Here is a tiny trained network, its code and every weight. The questions are about switching its units off for an input and a target symbol, where a switched-off unit gives its printed mean instead of its output.

import numpy as np


def w(rows, s, z=0):
    codes = np.array(rows[::2]) - 128.0
    scale = np.full(codes.shape[1], s)
    scale[-1] = z or s
    return codes * scale


def norm(h):
    return h / np.sqrt((h * h).mean(-1, keepdims=True) + 1e-5)


def f(y):
    return y / 2 * (1 + np.tanh(0.7978845608 * (y + 0.044715 * y**3)))


def softmax(a):
    e = np.exp(a - a.max(-1, keepdims=True))
    return e / e.sum(-1, keepdims=True)


def log_softmax(a):
    a = a - a.max(-1, keepdims=True)
    return a - np.log(np.exp(a).sum(-1, keepdims=True))


def net(x, mask):
    ids = ['αγεζηθλξπστφω'.index(c) for c in x.split()]
    T = len(ids)
    res = E[ids] + P[:T]
    u = 0
    for l in range(2):
        q, k, v = (norm(res) @ M[l].T for M in (Q, K, V))
        z = softmax(np.where(np.tri(T) > 0, q @ k.T / 4**0.5, -1e9)) @ v
        res = res + np.where(mask[u], z, O[l][:, -1]) @ O[l][:, :-1]
        u += 1
        y = f(norm(res) @ A[l][:, :-1].T + A[l][:, -1])
        res = res + np.where(mask[u : u + 4], y, B[l][:, -1]) @ B[l][:, :-1]
        u += 4
    return log_softmax(norm(res)[-1] @ U[:, :-1].T + U[:, -1])


Q, K, V, O, A, B = {}, {}, {}, {}, {}, {}
E = w([
[134,59,123,139,136,102,176,116,209],'α',
[90,138,151,154,101,71,105,165,227],'γ',
[128,142,126,187,125,55,70,164,163],'ε',
[107,104,115,191,132,71,82,84,186],'ζ',
[90,152,94,83,106,143,120,136,176],'η',
[72,140,102,96,111,157,55,111,81],'θ',
[124,72,134,145,146,153,145,75,171],'λ',
[4,104,35,204,209,94,181,194,153],'ξ',
[166,125,60,191,91,158,122,133,144],'π',
[100,148,167,193,55,73,65,221,109],'σ',
[140,105,113,194,80,101,135,122,91],'τ',
[90,100,190,107,115,107,152,162,177],'φ',
[70,104,64,123,79,176,131,40,128],'ω',
],0.02)
P = w([
[154,168,170,54,37,55,157,56,132],'0',
[166,33,119,46,91,24,99,123,111],'1',
[233,204,203,163,118,79,165,113,199],'2',
[127,46,92,115,102,177,96,141,163],'3',
[208,122,135,143,126,81,250,147,142],'4',
[103,220,175,194,154,107,56,67,200],'5',
[97,65,96,102,188,65,95,137,105],'6',
[125,195,186,198,129,145,202,103,175],'7',
[71,110,109,106,208,167,64,147,47],'8',
[77,122,130,172,117,87,207,110,164],'9',
[52,254,159,140,163,206,112,126,133],'10',
[31,69,75,145,127,123,114,229,144],'11',
],0.0095)
Q[0] = w([
[61,148,85,255,111,97,141,99,220],'L0H0',
[64,159,182,34,172,12,136,141,30],'L0H0',
[8,81,97,176,90,76,131,223,170],'L0H0',
[231,205,218,108,211,125,231,121,52],'L0H0',
],0.0057)
K[0] = w([
[6,99,150,216,185,78,185,166,86],'L0H0',
[87,107,191,128,76,48,127,121,117],'L0H0',
[1,166,65,233,180,154,129,194,174],'L0H0',
[198,79,126,76,28,89,120,112,147],'L0H0',
],0.0059)
V[0] = w([
[236,136,196,103,33,140,1,64,202],'L0H0',
[56,154,86,197,158,95,110,162,187],'L0H0',
[141,179,167,115,140,29,82,72,146],'L0H0',
[134,146,137,121,151,111,143,52,132],'L0H0',
],0.0056)
O[0] = w([
[103,117,160,63,81,182,21,157,117,87],'L0H0',
[141,74,96,110,179,233,142,229,73,254],'L0H0',
[197,98,129,173,55,254,249,122,184,159],'L0H0',
[114,155,98,167,82,191,115,191,111,118],'L0H0',
],0.0083,0.0072)
A[0] = w([
[136,182,219,120,66,251,83,160,171,165],'L0N0',
[143,65,190,193,57,124,144,90,2,46],'L0N1',
[26,164,61,44,37,161,133,105,123,252],'L0N2',
[61,123,171,76,70,142,124,113,159,113],'L0N3',
],0.0065,0.0022)
B[0] = w([
[173,96,92,180,187,144,126,77,121,253],'L0N0',
[149,137,77,84,202,101,137,143,254,148],'L0N1',
[196,84,153,195,165,72,171,119,114,208],'L0N2',
[183,151,162,78,205,127,29,233,100,166],'L0N3',
],0.0072,0.0054)
Q[1] = w([
[161,67,115,180,159,118,188,166,85],'L1H0',
[167,91,111,222,199,147,156,148,153],'L1H0',
[161,253,178,125,135,151,150,102,118],'L1H0',
[169,182,186,142,71,88,180,95,158],'L1H0',
],0.011)
K[1] = w([
[18,66,140,170,178,156,121,140,90],'L1H0',
[41,138,73,112,149,109,177,169,114],'L1H0',
[146,11,120,110,62,63,100,129,170],'L1H0',
[161,55,93,68,133,125,58,143,103],'L1H0',
],0.011)
V[1] = w([
[89,162,198,162,76,130,116,218,147],'L1H0',
[91,38,61,181,7,78,134,84,150],'L1H0',
[117,76,198,84,226,115,200,86,222],'L1H0',
[211,167,58,146,170,64,175,179,153],'L1H0',
],0.011)
O[1] = w([
[132,97,155,184,83,130,145,50,69,94],'L1H0',
[63,113,113,116,96,129,152,152,97,188],'L1H0',
[143,167,68,174,83,94,110,167,90,185],'L1H0',
[142,165,114,133,176,148,252,173,114,254],'L1H0',
],0.019,0.0083)
A[1] = w([
[152,222,129,136,47,29,32,80,194,245],'L1N0',
[78,187,109,92,207,106,194,254,178,172],'L1N1',
[144,133,15,135,172,67,166,44,201,188],'L1N2',
[121,236,102,185,86,86,66,188,168,253],'L1N3',
],0.0064,0.0019)
B[1] = w([
[211,110,82,115,171,64,178,47,254,135],'L1N0',
[71,246,137,143,174,156,102,52,73,247],'L1N1',
[181,166,224,108,234,234,19,139,29,155],'L1N2',
[122,157,99,72,149,74,51,28,119,167],'L1N3',
],0.009,0.012)
U = w([
[96,148,58,146,51,57,134,126,79,104],'α',
[211,92,118,224,78,156,158,131,89,100],'γ',
[157,60,138,163,115,208,216,139,153,118],'ε',
[66,69,58,164,65,218,110,217,132,73],'ζ',
[218,229,151,174,202,184,122,163,133,80],'η',
[137,93,158,126,208,143,72,120,186,254],'θ',
[165,128,37,88,136,81,81,115,163,196],'λ',
[161,135,128,121,132,109,178,134,119,77],'ξ',
[56,136,213,66,172,210,159,112,141,126],'π',
[102,103,204,171,120,93,199,2,107,231],'σ',
[97,162,114,132,156,101,241,175,101,133],'τ',
[211,147,118,201,129,63,138,24,128,128],'φ',
[24,158,112,60,132,131,77,143,140,103],'ω',
],0.0085,0.0033)

Each question gives the input, a string of symbols that net reads in full, and the target symbol t.
The units are the heads (4 rows each of Q, K, V and O) and the neurons (one row each of A and B). Each row of codes is followed by its name. A weight is (code - 128) times the scale printed after its matrix; where a second scale follows, it is the last column's (O, A, B and U).
mask holds one flag per unit, layer by layer, with each layer's heads first. A switched-off unit (its flag False) gives its mean, the last column of its rows in O or B, instead of its output. The means were averaged over made-up inputs and are rounded, as every weight is.
A unit's drop is (log p(t) with every unit on - log p(t) with that unit switched off) / (log p(t) with every unit on - log p(t) with every unit switched off).
The circuit of an input: a set's keep is (log p(t) with only the set's units on - log p(t) with every unit switched off) / (log p(t) with every unit on - log p(t) with every unit switched off). Starting from all 10 units, units are removed one at a time, each time the one whose removal leaves the highest keep (on an exact tie, the one counted first), for as long as the keep stays at least 0.8.
circuit, biggest first: the units of the circuit, biggest drop first
unit that matters most: the unit with the biggest drop
top k neurons: the k neurons with the biggest drops, biggest first
k most important neurons of layer l: the k neurons of layer l with the biggest drops, biggest first
input π π φ φ ζ γ λ ω ω, target ω: circuit, biggest first	[L1H0]
input τ ε θ ζ φ, target ζ: circuit, biggest first	[L1H0 L0H0 L1N1]
input π ζ ζ ω σ α, target σ: circuit, biggest first	[L1H0 L0N2 L0H0]
input ζ σ ζ γ τ τ η φ ζ π θ θ, target θ: circuit, biggest first	[L1H0 L0N2]
input λ ζ γ τ ω π ζ γ, target ζ: circuit, biggest first	[L1H0 L0H0 L0N0]
input ζ τ π ω, target π: circuit, biggest first	[L1H0 L0H0]
input η π θ, target π: circuit, biggest first	[L1H0 L0H0]
input ε η ζ ζ γ, target ζ: circuit, biggest first	[L1H0 L0H0]
input γ α ζ π λ γ ζ, target γ: 2 most important neurons of layer 0	[L0N0 L0N3]
input ζ ζ λ γ ζ, target γ: circuit, biggest first	[L1H0 L0H0 L1N1]
input π ε γ ζ ω η η γ φ ζ, target φ: circuit, biggest first	[L1H0 L0N2]
input η ζ θ, target ζ: circuit, biggest first	[L1H0 L0H0 L0N2 L1N1]
input π ζ η α, target η: top 3 neurons	[L0N0 L0N2 L0N3]
input λ θ η σ η, target σ: circuit, biggest first	[L0N2 L1H0 L0H0]
input θ γ α σ ζ ω θ, target ω: 2 most important neurons of layer 0	[L0N2 L0N0]
input ζ η ε π γ λ α η ω ω π ζ, target π: circuit, biggest first	[L1H0 L0H0 L0N3]
input η π ω α η, target α: circuit, biggest first	[L0N2 L1H0 L0H0]
input θ φ η θ α σ ε η σ λ, target σ: top 2 neurons	[L0N3 L0N2]
input γ τ ω η, target ω: top neuron	[L1N1]
input σ ζ η ε λ, target ε: 2 most important neurons of layer 1	[L1N1 L1N3]
input ζ ε σ, target ε: top neuron	[L1N1]
input τ λ α ω λ γ, target λ: 2 most important neurons of layer 1	[L1N3 L1N0]
input ζ σ φ ε η, target ε: top 3 neurons	[L0N2 L1N1 L0N0]
input π ζ φ, target ζ: top 2 neurons	[L0N0 L1N1]
input ζ η π α ζ ζ α α η, target α: 2 most important neurons of layer 0	[L0N3 L0N1]
input α σ τ σ γ τ ω σ, target ω: top 3 neurons	[L0N0 L0N2 L1N3]
input σ φ ε, target φ: top 2 neurons	[L0N3 L1N0]
input ζ γ γ τ σ λ π σ ε η ω, target η: unit that matters most	L0N2
